Below are the code and all the weights of a small trained network. Each question names an input and a target symbol and asks about switching units off, where a switched-off unit gives its printed mean instead of its output.

import numpy as np


def w(rows, s, z=0):
    codes = np.array(rows[::2]) - 128.0
    scale = np.full(codes.shape[1], s)
    scale[-1] = z or s
    return codes * scale


def norm(h):
    return h / np.sqrt((h * h).mean(-1, keepdims=True) + 1e-5)


def f(y):
    return np.maximum(y, 0)


def softmax(a):
    e = np.exp(a - a.max(-1, keepdims=True))
    return e / e.sum(-1, keepdims=True)


def log_softmax(a):
    a = a - a.max(-1, keepdims=True)
    return a - np.log(np.exp(a).sum(-1, keepdims=True))


def net(x, mask):
    ids = ['ΓΘΛΣαβξπ'.index(c) for c in x.split()]
    T = len(ids)
    res = E[ids] + P[:T]
    r = norm(res)
    for j in range(3):
        rows = slice(2 * j, 2 * j + 2)
        q, k, v = (r @ M[0][rows].T for M in (Q, K, V))
        z = softmax(np.where(np.tri(T) > 0, q @ k.T / 2**0.5, -1e9)) @ v
        o = O[0][rows]
        res = res + np.where(mask[j], z, o[:, -1]) @ o[:, :-1]
    y = f(norm(res) @ A[0][:, :-1].T + A[0][:, -1])
    res = res + np.where(mask[3:11], y, B[0][:, -1]) @ B[0][:, :-1]
    return log_softmax(norm(res)[-1] @ U[:, :-1].T + U[:, -1])


Q, K, V, O, A, B = {}, {}, {}, {}, {}, {}
E = w([
[149,189,96,87,220],'Γ',
[174,108,96,66,188],'Θ',
[217,217,68,159,135],'Λ',
[79,249,100,142,136],'Σ',
[112,170,32,127,152],'α',
[189,127,126,195,215],'β',
[114,134,42,156,142],'ξ',
[110,89,124,141,145],'π',
],0.021)
P = w([
[96,80,255,94,26],'0',
[121,129,126,161,164],'1',
[120,111,122,165,174],'2',
[129,113,120,167,182],'3',
[140,117,115,172,181],'4',
[144,109,115,185,179],'5',
[136,99,110,179,187],'6',
[147,118,100,187,200],'7',
[143,121,93,181,182],'8',
],0.0097)
Q[0] = w([
[154,151,102,142,150],'head 1',
[113,134,141,168,199],'head 1',
[161,103,166,4,111],'head 2',
[111,124,151,86,97],'head 2',
[133,133,118,144,187],'head 3',
[101,135,172,122,135],'head 3',
],0.018)
K[0] = w([
[185,153,133,114,102],'head 1',
[140,121,253,133,95],'head 1',
[139,143,108,53,230],'head 2',
[131,145,110,141,177],'head 2',
[72,117,148,109,58],'head 3',
[109,139,87,161,200],'head 3',
],0.016)
V[0] = w([
[103,133,125,24,115],'head 1',
[148,155,130,125,69],'head 1',
[228,131,126,133,132],'head 2',
[145,79,90,177,109],'head 2',
[117,64,212,220,86],'head 3',
[62,98,11,189,110],'head 3',
],0.011)
O[0] = w([
[41,31,46,169,209,128],'head 1',
[203,54,90,21,184,103],'head 1',
[221,92,36,8,103,12],'head 2',
[165,25,85,254,46,160],'head 2',
[227,42,172,199,175,88],'head 3',
[76,119,190,78,26,254],'head 3',
],0.0067,0.0041)
A[0] = w([
[118,46,96,83,155,122],'neuron 1',
[115,54,154,168,10,254],'neuron 2',
[145,164,118,158,114,210],'neuron 3',
[76,174,214,223,156,80],'neuron 4',
[185,89,160,121,144,107],'neuron 5',
[208,130,143,120,51,98],'neuron 6',
[46,74,121,153,96,112],'neuron 7',
[138,175,115,179,173,191],'neuron 8',
],0.013,0.005)
B[0] = w([
[144,102,129,171,2,171],'neuron 1',
[176,129,64,192,143,235],'neuron 2',
[54,211,157,159,209,215],'neuron 3',
[113,12,140,47,14,245],'neuron 4',
[152,173,136,46,102,158],'neuron 5',
[112,182,86,200,105,156],'neuron 6',
[95,188,74,132,132,205],'neuron 7',
[102,34,193,133,168,254],'neuron 8',
],0.0092,0.0076)
U = w([
[91,129,38,160,173,157],'Γ',
[104,100,28,180,158,4],'Θ',
[209,123,59,41,114,138],'Λ',
[110,118,208,38,221,112],'Σ',
[61,185,158,81,78,174],'α',
[209,254,155,195,148,79],'β',
[150,89,104,203,22,110],'ξ',
[187,80,245,146,163,245],'π',
],0.0077,0.0029)

Each question gives the input, a string of symbols that net reads in full, and the target symbol t.
The units are the heads (2 rows each of Q, K, V and O) and the neurons (one row each of A and B). Each row of codes is followed by its name. A weight is (code - 128) times the scale printed after its matrix; where a second scale follows, it is the last column's (O, A, B and U).
mask holds one flag per unit, heads first, then neurons. A switched-off unit (its flag False) gives its mean, the last column of its rows in O or B, instead of its output. The means were averaged over made-up inputs and are rounded, as every weight is.
A unit's drop is (log p(t) with every unit on - log p(t) with that unit switched off) / (log p(t) with every unit on - log p(t) with every unit switched off).
The circuit of an input: a set's keep is (log p(t) with only the set's units on - log p(t) with every unit switched off) / (log p(t) with every unit on - log p(t) with every unit switched off). Starting from all 11 units, units are removed one at a time, each time the one whose removal leaves the highest keep (on an exact tie, the one counted first), for as long as the keep stays at least 0.8.
circuit, biggest first: the units of the circuit, biggest drop first
top k neurons: the k neurons with the biggest drops, biggest first
heads that matter: for each layer, one digit per head in row order, 1 if its drop is at least 0.15 and else 0, layers parted by /
drop of u: that unit's drop, to one decimal
input ξ α ξ α π Λ Θ, target ξ: top 2 neurons => [neuron 1; neuron 6]
input α Λ α ξ α Γ, target α: circuit, biggest first => [head 3]
input Σ α α α Λ, target Σ: circuit, biggest first => [head 2; neuron 8; neuron 2]
input ξ β α ξ π Λ α, target ξ: circuit, biggest first => [head 2; head 1]
input α Θ ξ, target α: heads that matter => 011
input α Γ Θ, target α: heads that matter => 001
input ξ Γ α ξ π Γ β β ξ, target ξ: top 2 neurons => [neuron 4; neuron 2]
input Λ α α ξ, target Λ: heads that matter => 110
input π Σ α ξ π Λ Λ, target π: circuit, biggest first => [neuron 8; neuron 2]
input β Λ π π α π α α Θ, target β: circuit, biggest first => [head 1; neuron 6]
input β β π Θ Γ Γ α ξ ξ, target β: top 2 neurons => [neuron 4; neuron 3]
input β α α, target β: circuit, biggest first => [head 1; head 3]
input ξ α Γ α Λ ξ α, target ξ: heads that matter => 011
input Σ Γ α ξ Σ, target Σ: circuit, biggest first => [head 2; head 1; neuron 8]
input ξ α α α Γ π π Λ β, target ξ: top 3 neurons => [neuron 4; neuron 2; neuron 6]
input ξ ξ π π ξ π π Γ, target ξ: top 2 neurons => [neuron 4; neuron 2]
input β Σ Σ Γ α ξ α Γ α, target β: circuit, biggest first => [head 1]
input ξ α Θ Θ Γ Λ π π, target ξ: top 2 neurons => [neuron 4; neuron 2]
input ξ Θ β, target ξ: top 2 neurons => [neuron 4; neuron 2]
input α π π α α π α Γ β, target α: top neuron => [neuron 4]
input Σ ξ α Θ β ξ α, target Σ: drop of head 2 => 0.4
